Below is a small trained network, with its code and all its weights. Each question gives an input and a class and asks what happens when units are switched off, that is, made to give their printed mean instead of their output.

import numpy as np


def w(rows, s, z=0):
    codes = np.array(rows[::2]) - 128.0
    scale = np.full(codes.shape[1], s)
    scale[-1] = z or s
    return codes * scale


def f(y):
    return np.maximum(y, 0)


def log_softmax(a):
    a = a - a.max(-1, keepdims=True)
    return a - np.log(np.exp(a).sum(-1, keepdims=True))


def net(x, mask):
    res = np.array(x, float).reshape(1, 7) / 4 @ E
    y = f(res @ A[0][:, :-1].T + A[0][:, -1])
    res = res + np.where(mask, y, B[0][:, -1]) @ B[0][:, :-1]
    return log_softmax(res[-1] @ U[:, :-1].T + U[:, -1])


A, B = {}, {}
E = w([
[155,136,105,49,143,204,136,173,93],'x0',
[141,141,36,141,117,153,212,130,186],'x1',
[72,122,158,135,119,135,105,87,112],'x2',
[151,150,129,62,119,96,234,128,151],'x3',
[94,239,156,162,230,140,93,139,127],'x4',
[156,117,91,156,99,134,194,78,103],'x5',
[2,99,137,113,51,191,135,161,193],'x6',
],0.0099)
A[0] = w([
[132,150,100,197,81,101,182,70,170,162],'n1',
[110,139,153,133,61,128,164,137,168,201],'n2',
[80,213,220,107,228,119,3,153,127,175],'n3',
[211,156,61,99,206,203,103,145,50,174],'n4',
[84,91,152,35,73,191,153,143,185,153],'n5',
[229,40,167,67,134,54,81,75,58,186],'n6',
[144,170,108,133,169,147,155,170,123,253],'n7',
],0.012,0.0031)
B[0] = w([
[126,63,134,176,138,90,155,95,123,180],'n1',
[91,118,105,122,147,106,148,122,120,178],'n2',
[44,185,153,167,209,119,56,109,142,249],'n3',
[250,127,120,57,130,188,105,121,141,206],'n4',
[65,140,118,52,94,131,137,154,117,213],'n5',
[156,170,147,214,67,121,148,212,127,215],'n6',
[156,113,139,101,139,139,105,90,111,175],'n7',
],0.018,0.02)
U = w([
[105,193,192,182,227,141,73,123,171,202],'0',
[64,104,87,57,72,146,164,180,148,149],'1',
[182,175,183,227,72,129,133,254,138,8],'2',
[140,61,98,199,138,88,187,74,157,132],'3',
[231,141,120,116,167,199,122,122,158,141],'4',
],0.0095,0.0014)

Each question gives the input, the list of numbers given to net, and the class t.
The units are the neurons (one row each of A and B). Each row of codes is followed by its name. A weight is (code - 128) times the scale printed after its matrix; where a second scale follows, it is the last column's (A, B and U).
mask holds one flag per neuron, in row order. A switched-off neuron (its flag False) gives its mean, the last column of its row in B, instead of its output. The means were averaged over made-up inputs and are rounded, as every weight is.
A unit's drop is (log p(t) with every unit on - log p(t) with that unit switched off) / (log p(t) with every unit on - log p(t) with every unit switched off).
The circuit of an input: a set's keep is (log p(t) with only the set's units on - log p(t) with every unit switched off) / (log p(t) with every unit on - log p(t) with every unit switched off). Starting from all 7 units, units are removed one at a time, each time the one whose removal leaves the highest keep (on an exact tie, the one counted first), for as long as the keep stays at least 0.8.
units of the circuit, in order: the units of the circuit, biggest drop first
top k neurons: the k neurons with the biggest drops, biggest first
drop when u is switched off: that unit's drop, to one decimal
input [-8,-5,-1,4,-6,-2,-2], class 2: units of the circuit, in order	n6
input [-1,2,-8,-5,-2,-5,-1], class 4: units of the circuit, in order	n3; n6
input [-2,0,-7,8,5,4,6], class 1: top 2 neurons	n3; n5
input [-5,5,-5,1,3,-3,-4], class 4: units of the circuit, in order	n3; n6
input [7,0,2,-2,-2,1,1], class 4: top 2 neurons	n4; n2
input [8,0,7,-1,-4,0,-4], class 2: top 2 neurons	n6; n7
input [-4,0,-8,-7,-6,5,5], class 3: top 2 neurons	n1; n4
input [2,-1,-7,3,1,-4,2], class 1: top 2 neurons	n3; n6
input [-1,-3,6,-1,-4,5,2], class 1: top 2 neurons	n3; n2
input [-3,-2,-6,-5,-2,-1,4], class 1: top 2 neurons	n3; n6
input [-6,3,-8,6,4,3,-5], class 3: top 2 neurons	n1; n3
input [2,7,3,-1,6,8,-1], class 4: drop when n4 is switched off	0.1
input [-8,8,5,-4,-6,-6,-3], class 3: drop when n4 is switched off	0.0
input [4,3,1,5,5,-3,4], class 1: units of the circuit, in order	n5
input [7,-6,-5,-7,-7,5,-1], class 2: drop when n6 is switched off	6.3
